Here is a tiny trained network, its code and every weight. The questions are about switching its units off for an input and a class, where a switched-off unit gives its printed mean instead of its output.

import numpy as np


def w(rows, s, z=0):
    codes = np.array(rows[::2]) - 128.0
    scale = np.full(codes.shape[1], s)
    scale[-1] = z or s
    return codes * scale


def norm(h):
    return h / np.sqrt((h * h).mean(-1, keepdims=True) + 1e-5)


def f(y):
    return np.maximum(y, 0)


def log_softmax(a):
    a = a - a.max(-1, keepdims=True)
    return a - np.log(np.exp(a).sum(-1, keepdims=True))


def net(x, mask):
    res = np.array(x, float).reshape(1, 4) / 4 @ E
    u = 0
    for l in range(3):
        y = f(norm(res) @ A[l][:, :-1].T + A[l][:, -1])
        res = res + np.where(mask[u : u + 5], y, B[l][:, -1]) @ B[l][:, :-1]
        u += 5
    return log_softmax(norm(res)[-1] @ U[:, :-1].T + U[:, -1])


A, B = {}, {}
E = w([
[80,175,110,135,186,155,41,56,51,126],'x0',
[217,133,75,34,176,109,123,147,165,188],'x1',
[147,186,2,198,178,118,201,130,192,83],'x2',
[91,138,131,130,133,104,155,148,122,165],'x3',
],0.0086)
A[0] = w([
[162,127,163,181,2,96,173,178,157,95,13],'L0N1',
[91,106,93,175,159,142,156,123,120,79,83],'L0N2',
[99,85,164,89,109,164,91,129,77,143,69],'L0N3',
[101,184,188,184,119,72,125,105,56,53,3],'L0N4',
[62,59,156,173,69,106,172,127,175,38,33],'L0N5',
],0.008,0.0043)
B[0] = w([
[72,1,180,89,199,29,199,116,117,95,254],'L0N1',
[124,186,202,145,101,149,201,121,113,69,202],'L0N2',
[161,212,129,183,114,116,176,178,166,123,232],'L0N3',
[124,111,12,78,74,215,42,109,87,206,202],'L0N4',
[93,48,35,89,107,230,56,142,194,247,249],'L0N5',
],0.008,0.0053)
A[1] = w([
[41,238,171,205,188,190,81,89,2,83,82],'L1N1',
[100,139,95,111,177,135,135,89,104,149,110],'L1N2',
[139,80,145,122,157,67,165,155,136,74,86],'L1N3',
[66,124,93,185,130,200,204,111,150,78,33],'L1N4',
[58,105,237,121,32,154,77,142,106,119,2],'L1N5',
],0.0078,0.0019)
B[1] = w([
[79,37,140,80,225,131,214,187,194,72,254],'L1N1',
[109,10,191,106,76,112,171,69,156,200,169],'L1N2',
[13,84,159,45,177,145,218,121,76,142,181],'L1N3',
[248,235,141,166,17,66,88,125,70,110,200],'L1N4',
[225,254,183,241,128,41,108,24,111,89,210],'L1N5',
],0.0075,0.0082)
A[2] = w([
[78,127,123,82,175,193,106,127,131,95,80],'L2N1',
[57,133,107,206,81,144,99,103,113,126,38],'L2N2',
[122,245,65,154,93,110,151,141,114,84,55],'L2N3',
[127,146,76,104,82,154,108,151,143,184,194],'L2N4',
[164,177,162,135,72,68,166,126,158,113,249],'L2N5',
],0.012,0.0018)
B[2] = w([
[103,53,148,148,141,83,181,175,162,142,191],'L2N1',
[230,114,37,34,65,205,85,188,143,125,189],'L2N2',
[124,175,190,151,125,100,95,101,68,164,207],'L2N3',
[166,110,138,74,30,250,92,139,112,145,172],'L2N4',
[91,149,125,191,170,118,74,94,105,98,255],'L2N5',
],0.014,0.0078)
U = w([
[20,22,166,135,193,70,206,152,159,100,1],'0',
[127,140,91,87,54,196,80,159,125,154,189],'1',
[96,252,176,213,163,61,82,99,71,121,237],'2',
],0.012,0.00087)

Each question gives the input, the list of numbers given to net, and the class t.
The units are the neurons (one row each of A and B). Each row of codes is followed by its name. A weight is (code - 128) times the scale printed after its matrix; where a second scale follows, it is the last column's (A, B and U).
mask holds one flag per neuron, layer by layer. A switched-off neuron (its flag False) gives its mean, the last column of its row in B, instead of its output. The means were averaged over made-up inputs and are rounded, as every weight is.
A unit's drop is (log p(t) with every unit on - log p(t) with that unit switched off) / (log p(t) with every unit on - log p(t) with every unit switched off).
The circuit of an input: a set's keep is (log p(t) with only the set's units on - log p(t) with every unit switched off) / (log p(t) with every unit on - log p(t) with every unit switched off). Starting from the 12 units with the biggest drops (on a tie, the unit counted first), units are removed one at a time, each time the one whose removal leaves the highest keep (on an exact tie, the one counted first), for as long as the keep stays at least 0.8.
circuit, biggest first: the units of the circuit, biggest drop first
most important unit: the unit with the biggest drop
k most important neurons: the k neurons with the biggest drops, biggest first
top k neurons in layer l: the k neurons of layer l with the biggest drops, biggest first
drop of u: that unit's drop, to one decimal
input [1,-3,-6,-2], class 2: circuit, biggest first : (L1N5)
input [0,-8,-5,5], class 1: 3 most important neurons : (L0N4, L0N5, L2N2)
input [8,6,-8,-8], class 0: circuit, biggest first : (L1N4, L2N1)
input [4,-5,-5,-7], class 1: 2 most important neurons : (L0N4, L1N5)
input [-5,-7,-1,6], class 1: 2 most important neurons : (L0N5, L1N1)
input [-6,4,-6,-7], class 0: 4 most important neurons : (L1N4, L1N3, L2N3, L0N2)
input [3,-2,-3,-1], class 0: 2 most important neurons : (L1N1, L0N5)
input [8,8,3,0], class 0: 3 most important neurons : (L0N5, L1N4, L0N4)
input [0,5,-6,2], class 2: 3 most important neurons : (L0N5, L0N4, L2N5)
input [-6,7,8,7], class 2: top 2 neurons in layer 1 : (L1N1, L1N2)
input [-6,6,0,-5], class 0: 2 most important neurons : (L0N5, L0N4)
input [-5,-6,0,1], class 1: 3 most important neurons : (L0N5, L1N1, L0N4)
input [-5,1,6,-6], class 2: 2 most important neurons : (L1N4, L1N1)
input [0,-5,-7,-4], class 2: 2 most important neurons : (L1N5, L0N3)
input [1,-4,2,-7], class 1: most important unit : L0N4
input [3,-8,-5,5], class 1: 2 most important neurons : (L0N4, L2N2)
input [-4,7,-8,-6], class 2: top 2 neurons in layer 0 : (L0N5, L0N4)
input [-6,-7,6,2], class 1: top 2 neurons in layer 1 : (L1N1, L1N4)
input [8,6,-5,3], class 0: drop of L0N5 : 0.2
input [-2,-5,4,6], class 1: drop of L0N5 : 1.0
input [2,3,-5,1], class 2: drop of L0N5 : 0.4
input [-4,-7,6,-7], class 1: most important unit : L0N5
